Below is a small trained network, with its code and all its weights. Each question gives an input and a target symbol and asks what happens when units are switched off, that is, made to give their printed mean instead of their output.

import numpy as np


def w(rows, s, z=0):
    codes = np.array(rows[::2]) - 128.0
    scale = np.full(codes.shape[1], s)
    scale[-1] = z or s
    return codes * scale


def f(y):
    return np.maximum(y, 0)


def softmax(a):
    e = np.exp(a - a.max(-1, keepdims=True))
    return e / e.sum(-1, keepdims=True)


def log_softmax(a):
    a = a - a.max(-1, keepdims=True)
    return a - np.log(np.exp(a).sum(-1, keepdims=True))


def net(x, mask):
    ids = ['αβδεζλμξστφω'.index(c) for c in x.split()]
    T = len(ids)
    res = E[ids] + P[:T]
    u = 0
    for l in range(3):
        q, k, v = (res @ M[l].T for M in (Q, K, V))
        z = softmax(np.where(np.tri(T) > 0, q @ k.T / 3**0.5, -1e9)) @ v
        res = res + np.where(mask[u], z, O[l][:, -1]) @ O[l][:, :-1]
        u += 1
        y = f(res @ A[l][:, :-1].T + A[l][:, -1])
        res = res + np.where(mask[u : u + 8], y, B[l][:, -1]) @ B[l][:, :-1]
        u += 8
    return log_softmax(res[-1] @ U[:, :-1].T + U[:, -1])


Q, K, V, O, A, B = {}, {}, {}, {}, {}, {}
E = w([
[204,170,145],'α',
[210,180,151],'β',
[182,156,205],'δ',
[101,185,170],'ε',
[76,99,64],'ζ',
[152,163,175],'λ',
[50,150,246],'μ',
[164,105,78],'ξ',
[204,120,116],'σ',
[99,187,219],'τ',
[201,158,112],'φ',
[181,140,87],'ω',
],0.011)
P = w([
[109,135,103],'0',
[111,86,104],'1',
[181,103,222],'2',
[113,161,119],'3',
[110,93,111],'4',
[188,80,168],'5',
[109,173,147],'6',
[110,93,109],'7',
[210,70,136],'8',
[101,179,165],'9',
[111,96,110],'10',
[162,234,7],'11',
],0.014)
Q[0] = w([
[113,110,254],'0.h1',
[17,106,113],'0.h1',
[23,170,180],'0.h1',
],0.0066)
K[0] = w([
[191,89,254],'0.h1',
[30,134,247],'0.h1',
[64,184,82],'0.h1',
],0.0095)
V[0] = w([
[90,146,1],'0.h1',
[212,64,207],'0.h1',
[83,99,115],'0.h1',
],0.0076)
O[0] = w([
[186,174,145,253],'0.h1',
[72,204,252,102],'0.h1',
[51,212,243,186],'0.h1',
],0.0043,0.00054)
A[0] = w([
[174,121,109,216],'0.n1',
[169,164,102,46],'0.n2',
[138,255,187,198],'0.n3',
[83,212,98,182],'0.n4',
[52,172,109,26],'0.n5',
[209,95,185,252],'0.n6',
[130,34,164,146],'0.n7',
[44,31,115,8],'0.n8',
],0.012,0.0018)
B[0] = w([
[42,100,110,205],'0.n1',
[176,254,136,174],'0.n2',
[144,143,68,253],'0.n3',
[216,120,84,229],'0.n4',
[131,50,156,183],'0.n5',
[156,77,188,247],'0.n6',
[140,44,166,219],'0.n7',
[136,170,214,213],'0.n8',
],0.0078,0.0042)
Q[1] = w([
[200,2,58],'1.h1',
[173,192,234],'1.h1',
[91,66,89],'1.h1',
],0.0063)
K[1] = w([
[8,115,93],'1.h1',
[132,2,1],'1.h1',
[240,169,20],'1.h1',
],0.0055)
V[1] = w([
[193,192,129],'1.h1',
[129,152,99],'1.h1',
[2,125,207],'1.h1',
],0.0094)
O[1] = w([
[254,232,120,3],'1.h1',
[65,152,150,24],'1.h1',
[85,174,180,82],'1.h1',
],0.0099,0.0015)
A[1] = w([
[180,86,189,162],'1.n1',
[43,157,107,141],'1.n2',
[199,148,113,199],'1.n3',
[97,32,185,149],'1.n4',
[85,123,174,94],'1.n5',
[161,193,61,2],'1.n6',
[106,81,103,215],'1.n7',
[82,26,6,80],'1.n8',
],0.012,0.0055)
B[1] = w([
[198,139,41,214],'1.n1',
[183,254,158,140],'1.n2',
[77,75,102,189],'1.n3',
[214,84,190,254],'1.n4',
[60,49,132,152],'1.n5',
[210,91,113,173],'1.n6',
[45,187,129,198],'1.n7',
[89,76,118,194],'1.n8',
],0.0079,0.011)
Q[2] = w([
[134,171,207],'2.h1',
[188,225,225],'2.h1',
[228,44,254],'2.h1',
],0.0076)
K[2] = w([
[227,84,58],'2.h1',
[20,1,194],'2.h1',
[156,238,147],'2.h1',
],0.0056)
V[2] = w([
[89,36,94],'2.h1',
[120,156,97],'2.h1',
[107,201,253],'2.h1',
],0.0075)
O[2] = w([
[151,136,48,219],'2.h1',
[104,107,1,105],'2.h1',
[154,130,69,3],'2.h1',
],0.0075,0.0068)
A[2] = w([
[237,164,100,139],'2.n1',
[4,169,119,136],'2.n2',
[102,175,51,67],'2.n3',
[146,148,88,146],'2.n4',
[56,160,109,254],'2.n5',
[91,176,150,184],'2.n6',
[152,173,51,86],'2.n7',
[20,88,154,76],'2.n8',
],0.013,0.0085)
B[2] = w([
[80,140,196,246],'2.n1',
[80,192,131,155],'2.n2',
[230,108,45,154],'2.n3',
[60,163,209,162],'2.n4',
[141,249,41,183],'2.n5',
[151,225,213,143],'2.n6',
[151,52,158,171],'2.n7',
[59,116,172,163],'2.n8',
],0.011,0.012)
U = w([
[49,68,100,139],'α',
[84,165,75,69],'β',
[99,84,174,70],'δ',
[45,148,173,150],'ε',
[164,117,112,254],'ζ',
[194,250,171,95],'λ',
[185,61,50,159],'μ',
[142,148,121,148],'ξ',
[212,138,21,183],'σ',
[198,152,180,100],'τ',
[159,146,109,141],'φ',
[181,209,137,143],'ω',
],0.013,0.0093)

Each question gives the input, a string of symbols that net reads in full, and the target symbol t.
The units are the heads (3 rows each of Q, K, V and O) and the neurons (one row each of A and B). Each row of codes is followed by its name. A weight is (code - 128) times the scale printed after its matrix; where a second scale follows, it is the last column's (O, A, B and U).
mask holds one flag per unit, layer by layer, with each layer's heads first. A switched-off unit (its flag False) gives its mean, the last column of its rows in O or B, instead of its output. The means were averaged over made-up inputs and are rounded, as every weight is.
A unit's drop is (log p(t) with every unit on - log p(t) with that unit switched off) / (log p(t) with every unit on - log p(t) with every unit switched off).
The circuit of an input: a set's keep is (log p(t) with only the set's units on - log p(t) with every unit switched off) / (log p(t) with every unit on - log p(t) with every unit switched off). Starting from the 12 units with the biggest drops (on a tie, the unit counted first), units are removed one at a time, each time the one whose removal leaves the highest keep (on an exact tie, the one counted first), for as long as the keep stays at least 0.8.
units of the circuit, in order: the units of the circuit, biggest drop first
unit that matters most: the unit with the biggest drop
k most important neurons: the k neurons with the biggest drops, biggest first
top k neurons in layer l: the k neurons of layer l with the biggest drops, biggest first
input α λ ε ζ μ λ ζ λ β ω ε ξ, target τ: 2 most important neurons => [0.n2 1.n6]
input ξ ζ ζ ξ ζ ζ μ ζ ζ ζ α ε, target τ: 4 most important neurons => [2.n1 1.n6 2.n4 0.n2]
input ξ τ α ζ ζ β ξ ζ ζ ζ μ λ, target τ: top 4 neurons in layer 2 => [2.n1 2.n3 2.n4 2.n7]
input μ ζ β ζ λ ζ β, target ε: units of the circuit, in order => [2.n1 0.n3 2.n4 2.n5]
input ζ ζ ξ ζ ζ δ ξ, target σ: 2 most important neurons => [1.n4 2.n1]
input ξ ζ α λ ζ α μ, target λ: 2 most important neurons => [0.n3 1.n4]
input ζ ζ μ ξ φ λ ζ ζ ζ ξ ζ σ, target τ: 3 most important neurons => [0.n2 2.n1 1.n6]
input ζ ω δ δ ξ ξ ζ ζ λ λ ζ ω, target δ: units of the circuit, in order => [2.n1 2.n7 2.n5]
input ξ β δ ζ ξ β ξ ζ ζ ξ ζ δ, target δ: 3 most important neurons => [2.n1 1.n6 2.n7]
input ζ β λ ω ξ ξ, target δ: units of the circuit, in order => [2.n1 2.n5]
input μ ε δ μ δ ζ ξ α ζ β ζ σ, target τ: units of the circuit, in order => [2.n1 1.n6 2.n7]
input μ ζ ζ λ ξ ξ ζ ξ δ ξ ζ ω, target τ: units of the circuit, in order => [2.n1 1.n6 2.n7]
input α ξ ξ δ ξ ξ ζ ξ ξ ξ μ, target δ: units of the circuit, in order => [1.n4 2.n5 0.n7]
input ξ ζ δ ξ τ ξ ζ λ τ ζ ε, target λ: 3 most important neurons => [0.n6 0.n7 1.n4]
input σ ζ ζ δ ξ, target α: 3 most important neurons => [1.n8 0.n2 2.n8]
input ζ ζ ζ ζ, target β: unit that matters most => 0.h1
input ζ δ ζ ω ζ ξ δ μ, target δ: 2 most important neurons => [1.n5 1.n4]
input μ μ ε ξ ζ ξ, target δ: units of the circuit, in order => [2.n5 1.h1]
input λ ζ ζ ζ λ μ ζ λ ω ζ ω, target ε: units of the circuit, in order => [1.n6 0.n4 2.n3]
input λ λ ζ ζ λ ζ μ ε, target λ: 3 most important neurons => [0.n6 0.n7 2.n6]
input ζ δ ζ λ ζ ζ ζ ω, target β: 4 most important neurons => [1.n4 2.n5 2.n1 0.n7]
input ξ ζ β ζ α ζ σ ζ ζ ω λ λ, target δ: units of the circuit, in order => [2.n1 2.n7 2.n5 0.n4]
input ξ μ ξ ζ δ ζ μ ζ β ζ ζ, target ε: units of the circuit, in order => [1.n1 1.n7]
input δ β ξ α, target ε: units of the circuit, in order => [2.n1 2.n4 2.n5 1.h1]
input ζ ζ ζ μ ζ ζ ξ δ ζ μ τ ζ, target μ: unit that matters most => 2.n3
input λ ζ μ λ, target λ: unit that matters most => 1.h1
input β ζ δ ξ α ξ β, target ε: units of the circuit, in order => [2.n1 2.n4 2.n5 0.n3]
input ξ δ ξ μ δ ζ ξ, target λ: unit that matters most => 1.n4
input ζ ζ ξ ζ δ λ ζ φ ε ξ σ, target μ: 2 most important neurons => [2.n1 0.n8]
